Below is a small trained network, with its code and all its weights. Each question gives an input and a class and asks what happens when units are switched off, that is, made to give their printed mean instead of their output.

import numpy as np


def w(rows, s, z=0):
    codes = np.array(rows[::2]) - 128.0
    scale = np.full(codes.shape[1], s)
    scale[-1] = z or s
    return codes * scale


def norm(h):
    return h / np.sqrt((h * h).mean(-1, keepdims=True) + 1e-5)


def f(y):
    return y / 2 * (1 + np.tanh(0.7978845608 * (y + 0.044715 * y**3)))


def log_softmax(a):
    a = a - a.max(-1, keepdims=True)
    return a - np.log(np.exp(a).sum(-1, keepdims=True))


def net(x, mask):
    res = np.array(x, float).reshape(1, 3) / 4 @ E
    u = 0
    for l in range(3):
        y = f(norm(res) @ A[l][:, :-1].T + A[l][:, -1])
        res = res + np.where(mask[u : u + 9], y, B[l][:, -1]) @ B[l][:, :-1]
        u += 9
    return log_softmax(norm(res)[-1] @ U[:, :-1].T + U[:, -1])


A, B = {}, {}
E = w([
[216,218,132,88,98,65,114,251,101,57,189],'x0',
[80,160,48,135,49,57,84,93,136,134,180],'x1',
[50,205,140,63,241,124,61,153,79,120,50],'x2',
],0.014)
A[0] = w([
[190,234,130,97,91,137,159,153,136,125,108,1],'L0N1',
[123,126,128,122,130,130,117,129,145,127,130,6],'L0N2',
[238,103,208,121,219,112,173,104,50,141,133,16],'L0N3',
[224,67,141,187,71,115,123,137,92,187,148,63],'L0N4',
[141,116,137,141,116,131,108,142,135,146,118,5],'L0N5',
[185,147,132,151,106,113,106,203,86,156,110,47],'L0N6',
[170,129,150,103,118,142,41,201,186,77,155,8],'L0N7',
[132,79,172,79,131,218,45,204,255,84,107,118],'L0N8',
[97,90,137,101,103,181,29,111,152,42,177,126],'L0N9',
],0.0084,0.0072)
B[0] = w([
[133,129,132,133,132,110,120,124,93,129,146,182],'L0N1',
[65,107,115,153,106,171,20,170,131,139,138,84],'L0N2',
[119,145,129,147,136,136,155,155,136,152,95,230],'L0N3',
[136,131,128,103,113,140,142,101,164,120,151,254],'L0N4',
[101,98,118,168,98,163,4,155,144,125,89,86],'L0N5',
[134,121,131,128,138,120,125,125,97,138,144,184],'L0N6',
[136,126,133,137,134,109,120,125,96,125,129,187],'L0N7',
[131,140,114,139,124,129,131,143,128,171,91,212],'L0N8',
[135,140,134,135,130,140,135,144,123,149,113,140],'L0N9',
],0.037,0.0038)
A[1] = w([
[94,144,152,75,158,159,32,144,175,66,103,40],'L1N1',
[89,171,42,143,27,92,33,86,173,187,135,62],'L1N2',
[34,200,142,64,218,106,39,159,126,119,88,38],'L1N3',
[43,44,162,187,140,181,17,51,98,171,137,5],'L1N4',
[75,152,156,54,174,201,1,163,145,112,133,3],'L1N5',
[109,232,91,47,171,54,221,61,133,159,112,109],'L1N6',
[125,59,101,164,138,132,55,142,122,91,145,15],'L1N7',
[72,203,49,126,44,84,47,158,117,181,151,98],'L1N8',
[149,38,166,163,157,142,100,47,28,178,155,6],'L1N9',
],0.015,0.0043)
B[1] = w([
[87,158,119,84,110,144,151,114,143,79,161,143],'L1N1',
[157,123,178,123,181,168,211,189,131,158,47,166],'L1N2',
[178,146,98,46,62,112,235,73,234,104,117,211],'L1N3',
[200,54,151,97,215,36,142,71,29,157,168,160],'L1N4',
[116,176,118,44,84,174,204,109,132,117,206,151],'L1N5',
[96,122,122,211,98,185,5,126,135,115,151,252],'L1N6',
[115,97,177,53,196,156,79,158,134,123,70,125],'L1N7',
[201,135,185,142,199,172,164,189,123,166,35,169],'L1N8',
[72,107,105,175,92,143,109,113,133,139,144,149],'L1N9',
],0.014,0.021)
A[2] = w([
[52,173,113,70,154,135,75,117,143,114,88,33],'L2N1',
[35,68,128,131,179,140,105,55,124,164,96,78],'L2N2',
[118,193,147,99,184,184,108,106,101,124,138,51],'L2N3',
[96,70,133,90,186,94,93,101,87,146,147,13],'L2N4',
[109,106,201,102,206,184,154,186,120,117,113,101],'L2N5',
[151,167,146,76,148,84,67,217,77,76,158,1],'L2N6',
[66,105,138,158,138,159,4,148,145,79,134,63],'L2N7',
[38,176,54,177,54,80,83,160,120,162,112,77],'L2N8',
[112,118,133,137,154,145,132,142,112,162,98,177],'L2N9',
],0.026,0.0035)
B[2] = w([
[193,32,156,156,140,72,234,103,157,125,166,163],'L2N1',
[194,223,122,91,175,48,107,204,64,72,166,253],'L2N2',
[210,12,139,198,83,120,181,137,109,182,182,172],'L2N3',
[83,170,103,142,124,127,117,133,70,133,217,184],'L2N4',
[117,78,125,142,135,129,102,155,152,157,4,236],'L2N5',
[97,184,106,99,235,56,104,107,25,116,186,248],'L2N6',
[29,152,131,173,63,148,95,80,111,167,116,164],'L2N7',
[91,166,125,121,55,177,48,61,168,84,185,151],'L2N8',
[97,182,144,158,108,163,115,138,141,145,110,207],'L2N9',
],0.015,0.012)
U = w([
[152,201,115,112,179,65,114,133,37,114,182,193],'0',
[171,100,117,78,72,128,221,58,212,99,166,163],'1',
[150,149,151,167,159,157,138,193,131,183,6,171],'2',
[61,155,118,144,70,159,76,81,135,125,150,174],'3',
[93,64,100,80,143,155,85,179,116,93,137,1],'4',
[61,63,117,65,123,129,102,185,120,103,123,19],'5',
],0.014,0.0052)

Each question gives the input, the list of numbers given to net, and the class t.
The units are the neurons (one row each of A and B). Each row of codes is followed by its name. A weight is (code - 128) times the scale printed after its matrix; where a second scale follows, it is the last column's (A, B and U).
mask holds one flag per neuron, layer by layer. A switched-off neuron (its flag False) gives its mean, the last column of its row in B, instead of its output. The means were averaged over made-up inputs and are rounded, as every weight is.
A unit's drop is (log p(t) with every unit on - log p(t) with that unit switched off) / (log p(t) with every unit on - log p(t) with every unit switched off).
The circuit of an input: a set's keep is (log p(t) with only the set's units on - log p(t) with every unit switched off) / (log p(t) with every unit on - log p(t) with every unit switched off). Starting from the 12 units with the biggest drops (on a tie, the unit counted first), units are removed one at a time, each time the one whose removal leaves the highest keep (on an exact tie, the one counted first), for as long as the keep stays at least 0.8.
units of the circuit, in order: the units of the circuit, biggest drop first
top k neurons: the k neurons with the biggest drops, biggest first
top k neurons in layer l: the k neurons of layer l with the biggest drops, biggest first
drop when u is switched off: that unit's drop, to one decimal
input [4,5,0], class 2: units of the circuit, in order => [L1N8]
input [3,8,-7], class 2: units of the circuit, in order => [L1N2 L1N8]
input [3,-3,-3], class 3: top 3 neurons => [L0N4 L1N3 L1N6]
input [-2,-2,-3], class 3: top 2 neurons in layer 1 => [L1N3 L1N2]
input [-7,-7,2], class 0: top 2 neurons in layer 2 => [L2N2 L2N4]
input [-8,-7,-8], class 0: top 2 neurons in layer 1 => [L1N3 L1N9]
input [-7,-7,-6], class 0: top 4 neurons in layer 1 => [L1N3 L1N8 L1N2 L1N9]
input [-5,3,-5], class 0: top 3 neurons => [L1N3 L2N2 L1N5]
input [-8,8,-7], class 0: top 3 neurons => [L1N3 L2N2 L0N8]
input [-1,2,-3], class 3: top 2 neurons => [L1N3 L2N7]
input [-2,1,-3], class 3: top 2 neurons => [L1N3 L2N7]
input [-1,3,2], class 3: top 2 neurons => [L1N6 L0N8]
input [-5,-1,6], class 1: top 2 neurons => [L1N3 L1N5]
input [-5,-4,-1], class 0: units of the circuit, in order => [L2N2]
input [4,-5,4], class 2: top 2 neurons => [L0N3 L0N4]
input [5,-8,-6], class 2: top 2 neurons => [L1N3 L0N3]
input [3,0,1], class 3: top 2 neurons in layer 1 => [L1N9 L1N4]
input [-2,6,7], class 1: drop when L1N3 is switched off => 0.3
input [-4,-2,6], class 1: drop when L2N9 is switched off => 0.0
input [1,6,7], class 1: units of the circuit, in order => [L1N3]
